Below is a small trained network, with its code and all its weights. Each question gives an input and a class and asks what happens when units are switched off, that is, made to give their printed mean instead of their output.

import numpy as np


def w(rows, s, z=0):
    codes = np.array(rows[::2]) - 128.0
    scale = np.full(codes.shape[1], s)
    scale[-1] = z or s
    return codes * scale


def norm(h):
    return h / np.sqrt((h * h).mean(-1, keepdims=True) + 1e-5)


def f(y):
    return np.maximum(y, 0)


def log_softmax(a):
    a = a - a.max(-1, keepdims=True)
    return a - np.log(np.exp(a).sum(-1, keepdims=True))


def net(x, mask):
    res = np.array(x, float).reshape(1, 5) / 4 @ E
    u = 0
    for l in range(4):
        y = f(norm(res) @ A[l][:, :-1].T + A[l][:, -1])
        res = res + np.where(mask[u : u + 6], y, B[l][:, -1]) @ B[l][:, :-1]
        u += 6
    return log_softmax(norm(res)[-1] @ U[:, :-1].T + U[:, -1])


A, B = {}, {}
E = w([
[90,172,196,88,138,70,119,2,104,102],'x0',
[104,189,145,83,103,168,176,158,158,74],'x1',
[129,127,124,127,126,127,128,126,129,125],'x2',
[104,116,83,91,203,197,99,77,233,167],'x3',
[67,62,85,71,166,60,173,169,130,103],'x4',
],0.0016)
A[0] = w([
[104,36,10,96,172,13,118,137,136,126,55],'L0N0',
[29,188,180,46,61,202,203,183,184,48,17],'L0N1',
[147,19,81,184,177,51,16,77,46,217,4],'L0N2',
[186,38,30,183,119,141,121,150,158,199,97],'L0N3',
[166,143,158,89,196,107,109,71,190,77,103],'L0N4',
[199,223,131,254,67,195,81,58,157,194,70],'L0N5',
],0.0018,0.0011)
B[0] = w([
[159,153,152,78,119,132,62,150,128,144,204],'L0N0',
[170,136,20,117,158,68,148,87,31,203,207],'L0N1',
[122,175,52,125,156,109,169,113,58,171,210],'L0N2',
[102,133,109,142,72,132,167,102,150,108,202],'L0N3',
[138,94,145,175,139,163,153,130,131,124,184],'L0N4',
[162,110,132,1,78,92,42,182,124,151,252],'L0N5',
],0.0035,0.0021)
A[1] = w([
[64,127,145,180,133,72,91,27,112,162,150],'L1N0',
[148,102,66,199,116,146,154,176,142,180,254],'L1N1',
[143,78,157,65,194,62,173,87,113,103,130],'L1N2',
[90,92,182,107,144,50,157,203,101,141,141],'L1N3',
[15,76,88,63,255,106,146,168,177,139,173],'L1N4',
[63,121,90,114,153,43,146,192,84,50,159],'L1N5',
],0.0026,0.0008)
B[1] = w([
[105,84,120,79,86,149,252,187,133,103,212],'L1N0',
[83,88,179,105,138,86,185,97,104,112,223],'L1N1',
[163,95,144,100,107,211,126,162,106,151,211],'L1N2',
[154,181,125,172,82,145,77,104,162,85,197],'L1N3',
[153,173,147,150,72,129,56,127,137,148,254],'L1N4',
[186,139,158,145,127,144,60,128,151,161,227],'L1N5',
],0.0036,0.0023)
A[2] = w([
[166,33,35,228,101,126,147,251,195,138,178],'L2N0',
[248,139,33,168,146,205,221,131,95,196,173],'L2N1',
[167,236,112,113,207,171,168,188,128,68,2],'L2N2',
[45,139,105,90,171,211,100,61,182,196,158],'L2N3',
[115,223,61,103,184,72,172,130,87,181,55],'L2N4',
[157,103,237,76,161,98,115,39,125,63,119],'L2N5',
],0.002,0.00085)
B[2] = w([
[94,143,181,36,127,183,134,64,112,136,223],'L2N0',
[96,118,152,99,165,54,133,92,99,109,241],'L2N1',
[173,183,70,106,134,89,163,87,37,192,144],'L2N2',
[155,121,99,255,107,86,145,164,126,33,251],'L2N3',
[132,93,73,114,195,75,136,100,77,156,170],'L2N4',
[89,100,121,113,119,155,136,250,134,188,192],'L2N5',
],0.0034,0.0019)
A[3] = w([
[59,97,169,103,107,193,244,150,142,162,60],'L3N0',
[130,237,135,95,100,123,157,147,164,100,132],'L3N1',
[123,111,78,200,133,143,128,119,187,103,118],'L3N2',
[143,111,169,109,71,111,162,133,81,86,255],'L3N3',
[117,175,46,113,174,124,162,122,66,169,171],'L3N4',
[193,150,166,251,93,68,165,131,117,105,80],'L3N5',
],0.0033,0.00072)
B[3] = w([
[29,73,220,89,223,148,155,98,79,142,180],'L3N0',
[164,30,56,142,127,60,99,120,95,175,196],'L3N1',
[88,229,218,219,150,116,191,187,98,18,163],'L3N2',
[86,139,94,151,219,196,127,106,215,151,251],'L3N3',
[238,102,87,236,87,10,212,70,71,127,207],'L3N4',
[78,147,94,175,176,144,138,124,252,15,179],'L3N5',
],0.0031,0.003)
U = w([
[191,106,48,151,119,25,187,69,35,175,153],'0',
[175,172,159,56,33,153,2,181,155,182,249],'1',
[14,68,217,69,203,192,198,103,103,158,45],'2',
[86,183,128,232,167,138,140,151,202,11,52],'3',
],0.0074,0.0011)

Each question gives the input, the list of numbers given to net, and the class t.
The units are the neurons (one row each of A and B). Each row of codes is followed by its name. A weight is (code - 128) times the scale printed after its matrix; where a second scale follows, it is the last column's (A, B and U).
mask holds one flag per neuron, layer by layer. A switched-off neuron (its flag False) gives its mean, the last column of its row in B, instead of its output. The means were averaged over made-up inputs and are rounded, as every weight is.
A unit's drop is (log p(t) with every unit on - log p(t) with that unit switched off) / (log p(t) with every unit on - log p(t) with every unit switched off).
The circuit of an input: a set's keep is (log p(t) with only the set's units on - log p(t) with every unit switched off) / (log p(t) with every unit on - log p(t) with every unit switched off). Starting from the 12 units with the biggest drops (on a tie, the unit counted first), units are removed one at a time, each time the one whose removal leaves the highest keep (on an exact tie, the one counted first), for as long as the keep stays at least 0.8.
units of the circuit, in order: the units of the circuit, biggest drop first
top k neurons: the k neurons with the biggest drops, biggest first
k most important neurons of layer l: the k neurons of layer l with the biggest drops, biggest first
input [1,4,3,8,-5], class 3: units of the circuit, in order => L2N3
input [-7,6,4,-5,3], class 2: units of the circuit, in order => L2N0; L3N0
input [5,-4,-5,-3,-8], class 1: units of the circuit, in order => L0N5; L3N4
input [7,-3,6,-8,-4], class 3: units of the circuit, in order => L3N5; L3N3
input [2,-5,-6,4,6], class 1: top 2 neurons => L1N4; L0N1
input [-7,-1,-8,5,8], class 1: units of the circuit, in order => L1N4; L0N0
input [8,7,8,-4,-5], class 2: units of the circuit, in order => L2N5; L3N3; L1N4
input [8,8,4,3,6], class 0: top 3 neurons => L0N1; L1N1; L3N1
input [1,4,-1,3,5], class 1: top 3 neurons => L1N4; L0N2; L1N5
input [4,4,2,7,-6], class 3: top 3 neurons => L2N3; L3N2; L1N4
input [7,6,1,8,-3], class 3: top 2 neurons => L2N3; L1N1
input [-6,-6,3,8,-2], class 3: top 4 neurons => L2N3; L0N1; L1N0; L3N2
input [-2,-5,0,-4,6], class 1: top 4 neurons => L1N5; L0N1; L1N3; L2N3
input [2,0,7,6,3], class 3: units of the circuit, in order => L2N3; L3N2
input [-5,-1,-2,-5,0], class 2: top 4 neurons => L2N0; L2N3; L1N4; L3N0
input [4,7,1,8,3], class 3: units of the circuit, in order => L2N3
input [-3,-4,-3,-3,-6], class 1: top 3 neurons => L0N5; L0N1; L3N4
input [8,4,7,-7,-6], class 2: top 3 neurons => L2N3; L1N4; L2N5
input [8,6,6,-5,-7], class 2: top 3 neurons => L1N4; L2N3; L1N5
input [3,7,7,1,5], class 0: units of the circuit, in order => L0N1
input [-6,-4,-3,-2,7], class 1: top 2 neurons => L0N0; L1N5
input [5,-1,-2,4,-4], class 2: 3 most important neurons of layer 1 => L1N0; L1N4; L1N5
input [6,4,-7,6,6], class 1: 3 most important neurons of layer 1 => L1N4; L1N1; L1N2
input [-7,5,-3,-6,-2], class 2: 2 most important neurons of layer 1 => L1N1; L1N4
